How the states are linked:
z601: u>z845, z>z540, e>z110, w>z213
z231: u>z329, z>z642, e>z768, w>z463
z482: u>z601, z>z591, e>z105, w>z429
z172: u>z429, z>z262, e>z671, w>z471
z966: u>z678, z>z377, e>z928, w>z922
z562: u>z966, z>z785, e>z959, w>z187
z313: u>z642, z>z436, e>z77, w>z126
z471: u>z186, z>z674, e>z702, w>z377
z928: u>z294, z>z966, e>z108, w>z403
z517: u>z452, z>z171, e>z918, w>z540
z213: u>z125, z>z105, e>z274, w>z850
z10: u>z918, z>z342, e>z540, w>z482
z785: u>z377, z>z153, e>z562, w>z627
z106: u>z313, z>z732, e>z977, w>z815
z116: u>z782, z>z186, e>z447, w>z678
z674: u>z671, z>z851, e>z471, w>z23
z703: u>z447, z>z702, e>z678, w>z928
z591: u>z540, z>z364, e>z482, w>z502
z922: u>z108, z>z959, e>z403, w>z231
z274: u>z740, z>z213, e>z731, w>z782
z153: u>z23, z>z768, e>z785, w>z341
z105: u>z110, z>z482, e>z213, w>z658
z66: u>z627, z>z521, e>z436, w>z106
z436: u>z187, z>z66, e>z313, w>z977
z895: u>z66, z>z452, e>z732, w>z845
z110: u>z859, z>z601, e>z125, w>z274
z341: u>z562, z>z499, e>z627, w>z436
z521: u>z341, z>z144, e>z66, w>z732
z108: u>z262, z>z928, e>z851, w>z329
z768: u>z767, z>z231, e>z153, w>z499
z918: u>z895, z>z517, e>z661, w>z601
z23: u>z702, z>z767, e>z377, w>z562
z851: u>z172, z>z108, e>z674, w>z767
z364: u>z10, z>z782, e>z591, w>z573
z499: u>z785, z>z463, e>z341, w>z66
z732: u>z436, z>z895, e>z106, w>z859
z540: u>z661, z>z10, e>z601, w>z105
z186: u>z850, z>z671, e>z116, w>z703
z126: u>z419, z>z977, e>z616, w>z770
z658: u>z274, z>z429, e>z850, w>z116
z377: u>z703, z>z23, e>z966, w>z959
z782: u>z342, z>z850, e>z364, w>z511
z77: u>z231, z>z313, e>z419, w>z616
z731: u>z171, z>z274, e>z342, w>z364
z815: u>z126, z>z859, e>z821, w>z171
z616: u>z463, z>z126, e>z144, w>z452
z959: u>z928, z>z562, e>z922, w>z642
z329: u>z674, z>z403, e>z767, w>z153
z767: u>z471, z>z329, e>z23, w>z785
z627: u>z959, z>z341, e>z187, w>z313
z452: u>z521, z>z770, e>z895, w>z661
z342: u>z517, z>z731, e>z10, w>z591
z463: u>z153, z>z419, e>z499, w>z521
z419: u>z768, z>z77, e>z463, w>z144
z447: u>z364, z>z116, e>z511, w>z294
z171: u>z770, z>z740, e>z517, w>z10
z125: u>z815, z>z110, e>z740, w>z731
z859: u>z977, z>z845, e>z815, w>z740
z642: u>z403, z>z187, e>z231, w>z419
z661: u>z732, z>z918, e>z845, w>z110
z977: u>z77, z>z106, e>z126, w>z821
z671: u>z658, z>z172, e>z186, w>z702
z573: u>z482, z>z511, e>z502, w>z172
z511: u>z591, z>z447, e>z573, w>z262
z187: u>z922, z>z627, e>z642, w>z77
z262: u>z502, z>z294, e>z172, w>z674
z845: u>z106, z>z661, e>z859, w>z125
z294: u>z573, z>z678, e>z262, w>z851
z770: u>z144, z>z821, e>z452, w>z918
z678: u>z511, z>z703, e>z294, w>z108
z821: u>z616, z>z815, e>z770, w>z517
z740: u>z821, z>z125, e>z171, w>z342
z850: u>z731, z>z658, e>z782, w>z447
z502: u>z105, z>z573, e>z429, w>z671
z702: u>z116, z>z471, e>z703, w>z966
z144: u>z499, z>z616, e>z521, w>z895
z403: u>z851, z>z922, e>z329, w>z768
z429: u>z213, z>z502, e>z658, w>z186

In the rows, 116 stands for zero.

The rows follow the links: the fewer symbols apart two states are, the more alike their rows tend to be.

Each row is also shifted at random along 3 hidden directions that mean nothing.

One row for each state, in no order:
Each row is one state's numbers.
id 1: [101, 123, 117, 103, 102, 123, 111, 124, 119, 106, 115, 94, 127, 112, 141, 114, 128, 115, 106, 96, 142, 115, 135, 115, 97, 108, 129, 119]
id 2: [104, 115, 133, 105, 139, 93, 103, 91, 133, 104, 118, 133, 127, 103, 120, 123, 113, 118, 102, 125, 114, 138, 95, 119, 128, 102, 113, 102]
id 3: [121, 112, 137, 103, 137, 105, 95, 101, 124, 119, 118, 128, 116, 102, 102, 124, 94, 117, 109, 136, 122, 135, 98, 118, 126, 115, 107, 103]
id 4: [125, 121, 108, 120, 101, 134, 118, 115, 105, 107, 115, 113, 117, 111, 136, 102, 133, 113, 115, 96, 124, 117, 140, 124, 113, 115, 121, 118]
id 5: [94, 113, 109, 128, 117, 117, 127, 126, 112, 130, 117, 120, 107, 128, 98, 119, 109, 118, 130, 128, 101, 106, 109, 113, 122, 127, 112, 123]
id 6: [125, 114, 140, 97, 132, 110, 89, 101, 122, 115, 117, 123, 118, 96, 110, 120, 96, 116, 104, 130, 134, 138, 107, 120, 120, 115, 110, 102]
id 7: [141, 121, 105, 120, 107, 111, 132, 122, 123, 105, 116, 106, 127, 127, 137, 117, 139, 119, 113, 99, 114, 108, 122, 113, 107, 106, 128, 124]
id 8: [159, 109, 118, 134, 136, 114, 115, 92, 108, 122, 118, 158, 103, 109, 93, 110, 107, 115, 125, 138, 83, 131, 99, 127, 151, 124, 97, 106]
id 9: [103, 118, 128, 109, 128, 106, 103, 85, 123, 94, 117, 135, 129, 95, 138, 111, 128, 115, 98, 108, 119, 142, 113, 127, 128, 100, 115, 100]
id 10: [138, 111, 131, 106, 134, 98, 108, 119, 129, 128, 118, 117, 115, 118, 93, 133, 92, 121, 116, 141, 117, 118, 92, 108, 117, 118, 111, 113]
id 11: [108, 120, 92, 134, 96, 126, 145, 138, 111, 119, 115, 102, 115, 140, 124, 113, 137, 118, 129, 100, 104, 92, 130, 111, 107, 120, 126, 134]
id 12: [159, 119, 116, 110, 118, 94, 127, 118, 137, 103, 116, 104, 134, 126, 134, 129, 132, 121, 106, 107, 116, 112, 107, 108, 106, 99, 129, 120]
id 13: [93, 117, 108, 117, 91, 156, 114, 155, 93, 143, 115, 87, 96, 125, 98, 110, 98, 112, 136, 116, 141, 93, 147, 112, 95, 145, 117, 133]
id 14: [108, 122, 115, 114, 106, 133, 108, 106, 107, 101, 115, 115, 122, 102, 143, 101, 133, 111, 108, 95, 130, 127, 140, 128, 115, 111, 121, 111]
id 15: [110, 116, 106, 126, 100, 144, 120, 139, 97, 134, 115, 106, 99, 124, 102, 109, 107, 113, 134, 117, 121, 101, 135, 116, 110, 137, 114, 127]
id 16: [168, 118, 109, 123, 111, 117, 125, 114, 115, 109, 116, 118, 120, 119, 129, 112, 131, 116, 116, 105, 110, 114, 122, 119, 117, 112, 120, 118]
id 17: [165, 118, 115, 110, 127, 71, 139, 120, 153, 102, 118, 103, 142, 139, 131, 141, 134, 127, 105, 114, 104, 106, 87, 99, 105, 90, 132, 122]
id 18: [94, 123, 84, 131, 81, 129, 155, 163, 113, 123, 115, 75, 118, 153, 129, 119, 141, 120, 132, 92, 116, 73, 140, 102, 85, 122, 136, 148]
id 19: [116, 113, 129, 105, 129, 104, 108, 121, 126, 127, 117, 112, 116, 118, 98, 130, 95, 119, 116, 135, 123, 117, 99, 109, 113, 119, 113, 115]
id 20: [107, 116, 106, 117, 97, 130, 129, 166, 111, 145, 115, 77, 104, 144, 93, 129, 98, 119, 136, 123, 131, 81, 127, 99, 87, 137, 124, 140]
id 21: [135, 119, 117, 118, 102, 159, 94, 104, 86, 112, 115, 127, 104, 88, 129, 87, 119, 106, 116, 101, 136, 134, 153, 138, 124, 128, 108, 107]
id 22: [135, 110, 119, 119, 133, 93, 125, 123, 129, 130, 118, 121, 114, 131, 89, 135, 100, 122, 123, 141, 98, 109, 86, 105, 122, 119, 112, 119]
id 23: [86, 119, 136, 99, 120, 128, 85, 93, 111, 103, 116, 124, 121, 84, 133, 105, 113, 110, 99, 109, 143, 145, 130, 131, 120, 111, 113, 98]
id 24: [56, 113, 122, 120, 121, 132, 102, 108, 101, 126, 117, 132, 103, 104, 100, 107, 102, 113, 122, 128, 117, 127, 120, 125, 130, 129, 104, 110]
id 25: [142, 120, 102, 127, 104, 125, 131, 123, 111, 112, 116, 112, 118, 125, 129, 110, 134, 116, 120, 102, 111, 107, 129, 118, 113, 116, 122, 124]
id 26: [75, 113, 116, 124, 117, 129, 112, 117, 103, 129, 117, 127, 103, 113, 99, 111, 104, 114, 127, 127, 111, 117, 119, 120, 126, 130, 107, 116]
id 27: [109, 119, 134, 98, 120, 122, 89, 99, 116, 105, 116, 118, 122, 91, 132, 110, 112, 113, 100, 111, 142, 138, 126, 125, 116, 110, 115, 103]
id 28: [89, 119, 133, 97, 118, 120, 94, 109, 119, 109, 116, 110, 123, 98, 127, 115, 110, 114, 103, 112, 144, 131, 124, 120, 109, 111, 118, 107]
id 29: [177, 120, 119, 105, 112, 112, 115, 123, 125, 110, 116, 99, 127, 117, 131, 121, 122, 118, 109, 107, 132, 114, 120, 112, 102, 108, 126, 118]
id 30: [21, 114, 116, 124, 127, 109, 119, 105, 118, 115, 118, 134, 115, 116, 111, 116, 117, 117, 118, 123, 99, 122, 105, 119, 131, 115, 110, 112]
id 31: [183, 112, 136, 98, 138, 82, 110, 120, 142, 123, 118, 109, 125, 123, 98, 143, 93, 124, 110, 141, 122, 118, 82, 101, 110, 109, 117, 114]
id 32: [79, 124, 121, 105, 92, 165, 86, 109, 88, 105, 113, 109, 111, 83, 146, 86, 123, 104, 108, 88, 160, 133, 168, 137, 108, 123, 118, 108]
id 33: [135, 117, 98, 138, 117, 104, 144, 108, 121, 105, 118, 132, 123, 130, 128, 114, 145, 119, 120, 106, 82, 110, 109, 118, 130, 106, 119, 120]
id 34: [180, 114, 106, 128, 109, 122, 131, 138, 111, 134, 117, 108, 106, 135, 98, 120, 110, 118, 132, 124, 107, 97, 115, 109, 112, 129, 116, 129]
id 35: [112, 116, 129, 103, 131, 91, 112, 106, 136, 106, 117, 117, 131, 114, 123, 129, 116, 120, 103, 120, 120, 126, 98, 112, 115, 101, 120, 110]
id 36: [163, 111, 132, 106, 147, 69, 118, 106, 148, 116, 119, 124, 129, 124, 100, 144, 103, 125, 108, 142, 101, 122, 70, 103, 123, 102, 115, 110]
id 37: [119, 114, 100, 142, 119, 111, 140, 108, 114, 115, 117, 139, 112, 128, 113, 112, 132, 117, 127, 118, 78, 111, 107, 120, 136, 117, 111, 119]
id 38: [148, 120, 115, 115, 103, 140, 107, 114, 102, 111, 115, 113, 115, 103, 132, 101, 125, 111, 113, 100, 133, 122, 142, 126, 113, 119, 118, 114]
id 39: [127, 113, 128, 106, 129, 105, 108, 124, 125, 130, 117, 112, 113, 120, 93, 131, 92, 119, 119, 138, 122, 115, 98, 107, 113, 121, 113, 116]
id 40: [92, 118, 107, 128, 97, 161, 107, 117, 83, 123, 114, 123, 98, 103, 118, 90, 118, 107, 127, 105, 125, 119, 153, 133, 123, 136, 108, 117]
id 41: [105, 123, 111, 112, 102, 121, 121, 120, 118, 103, 115, 101, 128, 116, 144, 112, 137, 116, 108, 93, 130, 113, 134, 117, 102, 107, 128, 120]
id 42: [161, 113, 113, 132, 121, 131, 113, 101, 99, 121, 117, 144, 102, 106, 105, 102, 113, 112, 125, 124, 99, 127, 119, 129, 141, 127, 102, 110]
id 43: [205, 114, 152, 85, 133, 122, 69, 100, 116, 118, 116, 120, 114, 82, 107, 117, 82, 112, 101, 133, 155, 147, 116, 123, 117, 120, 107, 95]
id 44: [81, 114, 106, 134, 114, 129, 124, 115, 102, 124, 117, 133, 104, 119, 105, 107, 118, 114, 129, 121, 97, 114, 120, 123, 131, 127, 108, 118]
id 45: [162, 116, 133, 101, 132, 98, 103, 99, 132, 104, 117, 122, 129, 104, 125, 124, 114, 118, 101, 120, 125, 133, 102, 117, 119, 102, 117, 104]
id 46: [113, 110, 127, 118, 146, 85, 117, 98, 133, 118, 119, 142, 118, 117, 97, 130, 105, 121, 115, 142, 90, 128, 78, 113, 138, 110, 106, 107]
id 47: [153, 111, 111, 122, 123, 93, 138, 144, 132, 137, 118, 103, 114, 148, 86, 141, 101, 125, 131, 139, 99, 90, 89, 96, 108, 123, 119, 132]
id 48: [117, 119, 106, 129, 105, 138, 118, 109, 99, 109, 116, 127, 112, 108, 131, 97, 133, 111, 119, 100, 113, 121, 138, 129, 124, 120, 115, 115]
id 49: [123, 119, 106, 127, 117, 108, 130, 99, 121, 96, 117, 130, 127, 117, 141, 109, 146, 117, 109, 100, 98, 122, 116, 123, 126, 102, 120, 115]
id 50: [118, 111, 122, 117, 130, 102, 117, 118, 123, 129, 118, 123, 111, 123, 91, 129, 99, 120, 122, 138, 105, 115, 95, 109, 123, 121, 109, 116]
id 51: [100, 112, 122, 119, 124, 121, 109, 115, 110, 130, 118, 128, 104, 113, 93, 117, 97, 115, 124, 135, 111, 120, 109, 118, 127, 128, 105, 113]
id 52: [87, 115, 126, 106, 127, 97, 114, 118, 132, 117, 117, 111, 124, 121, 111, 131, 108, 121, 111, 126, 120, 116, 99, 108, 111, 110, 119, 115]
id 53: [67, 115, 101, 128, 112, 99, 147, 145, 129, 130, 117, 99, 117, 151, 102, 135, 118, 124, 130, 124, 97, 86, 101, 98, 104, 119, 125, 136]
id 54: [172, 116, 140, 104, 129, 132, 75, 73, 103, 100, 116, 148, 115, 70, 128, 95, 110, 108, 99, 115, 134, 160, 128, 141, 139, 113, 102, 88]
id 55: [137, 113, 133, 100, 128, 106, 103, 124, 126, 130, 117, 107, 115, 116, 96, 132, 88, 119, 116, 137, 130, 117, 101, 107, 109, 120, 114, 114]
id 56: [106, 122, 105, 122, 108, 110, 133, 114, 123, 99, 116, 111, 130, 124, 145, 114, 146, 118, 109, 94, 111, 112, 123, 117, 111, 101, 128, 121]
id 57: [143, 115, 128, 102, 133, 79, 120, 120, 146, 115, 118, 106, 132, 128, 112, 142, 109, 125, 107, 129, 116, 114, 86, 100, 107, 102, 123, 116]
id 58: [162, 114, 108, 138, 131, 105, 129, 86, 115, 104, 118, 157, 117, 113, 120, 107, 135, 117, 118, 118, 76, 129, 102, 128, 150, 109, 107, 108]
id 59: [137, 111, 134, 103, 137, 96, 104, 110, 131, 122, 118, 121, 118, 112, 98, 131, 94, 120, 112, 139, 118, 126, 92, 111, 120, 114, 110, 109]
id 60: [82, 122, 105, 119, 113, 89, 142, 116, 140, 94, 117, 107, 141, 134, 149, 125, 152, 123, 105, 95, 104, 108, 108, 109, 107, 90, 134, 123]
id 61: [121, 114, 112, 129, 113, 144, 109, 110, 92, 126, 116, 135, 98, 106, 103, 99, 109, 111, 128, 121, 109, 123, 131, 130, 133, 134, 103, 113]
id 62: [122, 117, 144, 96, 129, 126, 75, 85, 111, 105, 116, 134, 118, 77, 125, 105, 102, 110, 98, 119, 143, 153, 123, 132, 127, 113, 107, 92]
id 63: [118, 119, 106, 129, 111, 125, 123, 101, 108, 102, 116, 132, 119, 111, 136, 101, 140, 114, 114, 99, 104, 123, 128, 129, 128, 111, 116, 114]
id 64: [117, 118, 97, 132, 97, 134, 135, 136, 104, 123, 115, 105, 109, 132, 118, 109, 128, 116, 130, 105, 110, 97, 133, 115, 109, 126, 121, 131]
id 65: [128, 113, 102, 132, 117, 107, 141, 134, 120, 132, 118, 114, 111, 142, 96, 127, 115, 121, 133, 128, 91, 95, 102, 105, 117, 124, 117, 130]
id 66: [197, 114, 102, 135, 120, 99, 144, 123, 124, 121, 118, 122, 117, 140, 107, 125, 126, 121, 127, 122, 84, 101, 99, 109, 123, 115, 117, 126]
id 67: [124, 120, 100, 127, 96, 137, 129, 130, 103, 118, 115, 106, 112, 125, 126, 106, 131, 114, 125, 100, 118, 103, 139, 118, 109, 123, 122, 127]
id 68: [144, 107, 119, 135, 146, 96, 121, 87, 119, 120, 119, 164, 108, 114, 91, 117, 108, 118, 123, 144, 72, 132, 82, 123, 157, 117, 97, 104]
id 69: [111, 114, 108, 126, 112, 122, 128, 135, 110, 134, 116, 111, 105, 132, 96, 120, 107, 118, 132, 126, 107, 100, 114, 110, 114, 130, 114, 127]
id 70: [118, 115, 143, 92, 124, 128, 78, 108, 111, 121, 116, 115, 112, 89, 108, 114, 88, 112, 107, 127, 152, 138, 122, 122, 114, 123, 109, 102]
id 71: [126, 120, 112, 114, 122, 78, 139, 115, 146, 98, 118, 107, 142, 134, 139, 134, 141, 125, 104, 106, 104, 109, 96, 104, 108, 90, 131, 121]
id 72: [86, 113, 120, 114, 121, 114, 115, 127, 118, 130, 117, 113, 110, 123, 98, 125, 100, 118, 123, 131, 116, 111, 108, 110, 114, 124, 113, 119]
id 73: [58, 111, 125, 123, 141, 100, 111, 86, 121, 112, 118, 153, 115, 105, 105, 116, 112, 117, 113, 133, 91, 137, 92, 124, 146, 112, 103, 102]
id 74: [154, 115, 105, 127, 105, 131, 128, 138, 105, 134, 117, 107, 104, 130, 101, 116, 110, 116, 133, 121, 112, 98, 125, 112, 112, 132, 115, 129]
id 75: [88, 120, 122, 99, 112, 103, 118, 136, 133, 115, 116, 85, 129, 128, 125, 133, 115, 121, 109, 112, 139, 104, 114, 102, 89, 108, 131, 124]
id 76: [115, 119, 117, 109, 123, 85, 129, 112, 142, 100, 117, 108, 138, 126, 136, 131, 134, 123, 103, 108, 112, 115, 100, 108, 108, 94, 129, 117]
id 77: [121, 112, 105, 138, 122, 114, 131, 109, 111, 121, 118, 139, 108, 125, 104, 112, 121, 117, 128, 125, 84, 114, 107, 120, 137, 122, 108, 118]
id 78: [146, 118, 112, 123, 122, 104, 124, 95, 123, 96, 117, 134, 128, 113, 137, 112, 140, 118, 107, 105, 100, 127, 111, 123, 129, 100, 118, 110]

Some states, each with its row:
z482 id 45
z517 id 36
z540 id 75
z105 id 27
z108 id 48
z23 id 18
z850 id 71
z785 id 34
z172 id 78
z731 id 43
z627 id 44
z10 id 35
z66 id 47
z922 id 40
z671 id 56
z782 id 17
z977 id 50
z591 id 76
z116 id 32
z732 id 30
z821 id 10
z767 id 11
z125 id 6

Row, symbols taken left to right, then the row they reach:
id 60 z e w: id 14
id 61 z u: id 66
id 68 z w: id 24
id 64 e e u e: id 16
id 12 u z u e: id 57
id 3 u e z e: id 72
id 21 z u z: id 7
id 23 z w u: id 62
id 46 z u u z: id 69
id 26 w z u e: id 5
id 42 u e e: id 25
id 29 w z z z: id 4
id 65 e e e: id 15
id 22 w e u z: id 51
id 28 u w e u: id 59
id 19 z u u z: id 20
id 55 w e z: id 70
id 9 z u u z: id 31
id 67 w w: id 77
id 54 z w z z: id 38
id 53 z e u z: id 13

